Each row is followed by its class.
[-0.28  0.63 -0.33 -0.50  1.99 -0.01  0.17  0.82  0.83  0.43  0.97 -0.20
 -3.82 -6.39  0.78  1.00  0.35  0.04  0.18 -0.07 -0.79 -1.35 -0.23] => q604
[-0.07  0.13  0.02 -0.14 -0.06 -0.47 -0.45 -0.06 -1.07  0.51 -0.62  0.15
  3.07  2.92  0.50 -0.83 -0.32 -0.41 -0.03  0.88  0.95  0.98 -0.45] => q970
[-0.22 -0.45  0.20  0.03 -1.34  0.14 -0.72 -0.58  0.28 -0.15  0.20  0.05
  3.68  3.42 -0.42 -0.35 -0.13  3.63 -0.26 -1.14  0.38  0.38 -0.42] => q418
[ 1.03 -0.52  0.52  0.38 -1.36 -0.04 -0.60  0.22  0.87 -0.18  0.13  0.61
  4.70 -0.34  0.08  0.20 -0.04  6.39  0.17 -0.89  1.05  1.48 -0.08] => q418
[ 0.70 -0.41  0.60  0.87  0.17 -0.53 -0.08 -0.23 -0.32  0.66 -0.53  0.59
  3.40 -0.71  0.79  0.95 -0.36  2.73  0.57  1.11  0.97  1.38 -0.74] => q970
[ 0.46 -0.53  0.86  1.24 -0.79  0.22  0.24 -0.62 -0.62  0.29 -0.21 -0.54
  4.46  2.21 -1.31 -0.82  0.11  5.47 -0.01  0.01  0.52  1.07  0.09] => q418
[-0.15  0.69 -0.45 -1.30 -0.24  0.90 -0.48  0.50 -0.28  0.43  1.50  0.56
 -0.24  0.17  0.75 -0.29  0.72  2.00 -0.01  1.19 -1.28  0.41 -0.99] => q150
[-0.17 -0.16  0.25  0.04 -0.81 -0.35 -0.42 -0.52 -0.59 -0.39 -0.63 -0.66
  4.63  6.16 -0.90 -1.19 -0.38  2.54  0.07  0.86  0.81  1.64 -0.44] => q970
[ 0.46  1.56 -1.37 -0.84  0.48  0.96  0.06  0.89 -0.84  0.67  1.18 -0.09
 -2.94  0.30  0.70  1.02  0.43 -4.86  0.25  1.05 -1.28 -1.53  0.03] => q604
[ 0.33 -0.56  0.19  0.55 -1.14  0.36 -0.49 -0.75  0.38 -0.39  0.14 -0.17
  3.64  4.82 -0.73 -0.51 -0.34  2.34  0.07 -0.97  0.20  0.70 -0.29] => q418
[ 0.09 -0.58  0.35  0.57 -0.53  0.04 -0.11 -0.45 -1.61  0.10 -0.83 -0.74
  4.55  6.11 -0.41 -0.35 -0.08 -0.78  0.17  0.83  0.66  0.90  0.08] => q970
[ 0.73 -0.50  1.02  0.21 -0.24 -0.68 -0.12 -0.13 -0.16  0.29 -0.95  0.24
  2.70  0.61  0.01 -1.02  0.26  2.36 -0.04  0.50  1.89  1.47 -0.22] => q970
[-0.17  0.78 -0.53 -0.36 -0.29  0.49 -0.05  1.05  0.07  0.10  0.52  0.50
 -1.76  1.16  0.04  0.70  0.19 -1.96  0.25 -0.23 -0.58 -0.82 -0.30] => q604
[ 0.53 -0.61  0.53  0.57 -2.03 -0.11 -0.49 -0.54 -0.75 -0.33 -0.50  0.12
  3.48  4.75 -0.14  0.07  0.18  2.61  0.13 -0.98  0.48  0.76 -0.28] => q418
[ 1.03 -0.80 -0.02  0.80 -0.79  0.27 -0.26 -0.49  0.08 -0.88 -0.34 -0.11
  3.84  3.66 -0.79 -0.17 -0.27  2.89  0.23 -1.54  1.15  0.48  0.36] => q418
[ 0.24  1.68  0.96 -0.02 -0.24 -1.34 -0.25 -0.43  1.41  0.84 -0.99  1.49
  5.00 -0.54  1.16  0.78  0.02  3.73  0.36  0.61  3.32  2.49 -0.55] => q970
[-1.11  1.42 -0.77  0.05  0.92  1.15  0.56  1.50 -0.91  0.64  0.59 -0.23
 -3.60 -1.40 -0.18  1.08  0.36 -4.58  0.33  0.15 -1.23 -1.71  0.17] => q604
[-1.53 -0.75  0.24 -1.06 -0.46 -0.50 -0.36 -0.75  0.77  0.02 -0.56  0.38
  1.80  4.28  0.87  0.25 -0.30 -0.41 -0.43  0.63  0.77  1.41 -0.22] => q970
[ 1.47 -0.16 -0.14  1.78 -1.30  0.85 -0.42  0.00 -0.70 -0.50  0.08 -0.39
  4.39  2.73 -0.51  0.17  0.01  4.56  0.43 -1.41  1.66  0.39 -0.14] => q418
[ 0.53 -1.27  0.65 -0.20 -1.60  0.26 -0.71 -0.53  0.48  0.12 -0.27 -0.09
  2.56  2.28 -0.57 -1.18 -0.72  5.01  0.04 -2.89  0.35  0.25  0.37] => q418
[ 0.13  0.24  0.88  0.52  0.34 -0.43  0.51 -0.53 -0.68  0.59 -0.68  0.45
  3.68  2.27  0.68 -0.34  0.22  1.13 -0.24  2.09  1.68  2.16 -0.44] => q970
[-0.25  1.08 -0.37 -0.10  0.56  0.00  0.28  0.44 -0.59  0.54  0.37  0.05
 -2.89 -0.10  1.22  0.89  0.28 -4.15  0.15 -0.28 -0.49 -0.77 -0.12] => q604
[-0.05 -1.06  1.14 -0.35  0.35 -1.08 -0.09 -0.84  1.04 -0.06 -1.05  0.49
  2.15 -2.00  0.33 -0.44 -0.37  1.65 -0.87  0.36  1.93  1.42 -0.02] => q970
[-0.19  0.37  0.11  1.02  0.18 -0.42 -0.42 -0.19 -2.02  0.42 -0.64 -0.39
  3.50  6.00 -0.25 -0.55 -0.73 -2.55 -0.42  3.32  0.75  1.99 -0.78] => q970
[ 0.40 -0.27  0.19  0.96 -1.23  0.19 -0.48  0.37 -1.14 -0.50 -0.27  0.07
  4.56  5.26 -0.36 -0.21  0.01  2.66 -0.09 -0.37  0.59  1.01  0.35] => q418
[ 0.87 -0.19  0.03  1.21 -0.83  0.90 -0.38 -0.19 -1.09 -0.22 -0.39 -0.59
  3.12  4.64 -1.06 -0.39 -0.11  2.02  0.18 -0.47 -0.11  0.43 -0.08] => q418
[ 0.85  1.25 -0.56 -0.47  0.70  0.67  0.39  1.02 -0.60  0.56  0.79  0.19
 -2.56 -2.46  0.42  1.42  0.31 -2.36  0.21  1.49 -0.99 -0.62 -0.48] => q604
[-0.39  0.90 -0.84 -1.23 -0.33  0.44 -0.48  0.88  0.12  0.36  1.43  0.32
 -0.98  1.34  0.92  0.30  0.51  0.61 -0.16  1.41 -1.00 -0.16 -1.22] => q150
[ 1.58 -0.95  0.61  0.52 -0.86  0.25 -0.52 -0.25  0.06 -0.23 -0.10  0.17
  2.87  1.78 -0.07 -0.07 -0.04  3.61  0.44 -0.89  0.85  1.44 -0.36] => q418
[ 0.56 -0.81  0.10  0.07 -1.44  0.00 -0.56 -0.24  0.60 -0.52  0.15  0.17
  4.35  3.04 -0.02 -0.71  0.02  6.23  0.11 -1.54 -0.05  1.45 -0.90] => q418
[-0.20  0.12  0.34 -1.61 -0.42 -0.30  0.48  0.55  1.19  0.48  1.22  0.78
 -1.03 -1.69  0.80  0.03  0.25  1.65 -0.05 -0.08 -0.95 -0.19 -0.65] => q150
[ 0.13 -0.83 -0.01 -1.44 -0.50 -0.33 -0.57 -0.17  0.87  0.00  0.05  0.53
  2.07  1.14  1.20  0.26  0.07  1.96  0.25  0.19  0.43  1.65 -0.61] => q970
[ 0.44 -1.27  1.56  0.62 -0.13 -1.45 -0.30 -0.93  1.34  0.06 -0.22  0.82
  4.55 -2.66  0.45  0.03 -0.78  6.39 -0.42  0.01  1.93  2.38  0.48] => q970
[ 0.62 -0.02  0.57  1.28  0.55 -0.33 -0.29 -0.66 -1.08  0.71 -0.61 -0.22
  4.11  0.16 -0.40  0.29 -0.38  2.46 -0.01  1.49  1.38  2.02  0.02] => q970
[-0.15  0.44 -0.49 -1.38 -0.61  0.25 -0.21  0.21  1.31  0.18  1.28  0.61
  0.04 -0.60  0.81 -0.27  0.73  3.81 -0.23  0.72 -0.83  0.59 -1.00] => q150
[-0.29  0.32 -0.39  0.30 -0.33 -0.01  0.63 -0.09 -0.69 -0.12 -0.03 -0.43
  1.44  3.26 -0.18 -0.53 -0.42 -0.48 -0.10  0.81 -0.49  0.20 -0.53] => q970
[ 1.04 -0.15  0.34  0.36 -1.02  0.39 -0.09  0.04 -0.55 -0.45 -0.34 -0.03
  3.76  4.12  0.00 -0.33 -0.08  1.79 -0.12 -0.36  0.49  1.46 -0.24] => q418
[ 0.62  0.34  0.47  1.28  0.56 -0.55  0.38  0.21 -1.06  0.32 -0.75 -0.07
  3.37  0.95 -0.32  0.59 -0.26  1.84 -0.14  1.20  1.08  1.69 -0.22] => q970
[ 0.16 -0.45  0.10  0.50 -0.76  0.30 -0.51 -0.43 -0.97  0.23 -0.31 -0.35
  4.62  5.16 -0.42 -0.33 -0.06  1.82 -0.48  0.20  0.27  1.29 -0.39] => q418
[-0.16  0.39 -0.56 -1.42 -0.41  0.67 -0.55  0.47  0.09 -0.04  1.08  0.08
 -1.11  2.62  1.00  0.38  0.22 -0.20 -0.35  0.29 -1.77 -0.83 -0.81] => q150
[ 0.26 -0.63  0.03  0.03 -1.44  0.65 -0.88 -0.17  0.62 -0.31  1.17 -0.10
  3.92  2.44 -0.17 -0.45  0.08  6.39  0.03  0.29 -0.30  1.39 -0.24] => q418
[ 0.37  6.39 -0.36  0.41  0.92  0.21 -0.03  0.61 -0.39  0.49 -0.45  0.20
 -1.23 -3.75 -0.07  1.53 -0.21 -0.86  0.12  1.06 -0.30 -0.20 -0.60] => q604
[ 0.29  0.78 -0.57 -0.51 -0.36  0.68 -0.54  0.58 -0.26  0.29  0.89  0.23
  1.16  2.07  0.95  0.29 -0.14  0.81  0.32  0.56 -0.65  0.28 -0.92] => q150
[-0.30 -0.57  0.69  0.32  0.03 -0.87 -0.02 -0.59 -0.03 -0.39 -1.10  0.48
  3.01  2.80  0.15 -0.13 -0.60  0.02  0.05  0.26  1.45  1.66 -0.34] => q970
[ 0.16 -0.36  0.63  0.16 -0.36 -1.17 -0.18 -0.71  0.10  0.09 -0.94  0.64
  3.28  1.38  0.53  0.13 -0.30  0.47  0.06  0.22  1.31  1.05 -1.40] => q970
[ 0.31  1.05 -0.25  1.51  0.26  0.30 -0.13 -1.16 -2.57  0.48  0.96 -0.94
  3.39  5.08 -1.17 -3.50  0.43  0.01 -0.13  3.07 -0.81  1.49 -0.95] => q970
[ 0.44  1.13 -0.97  0.34  0.65  0.92  0.12  0.51  0.20  0.55  0.38 -0.06
 -1.86  0.38 -0.22  0.91 -0.15 -3.80  0.08  1.00 -0.62 -1.19  0.04] => q604
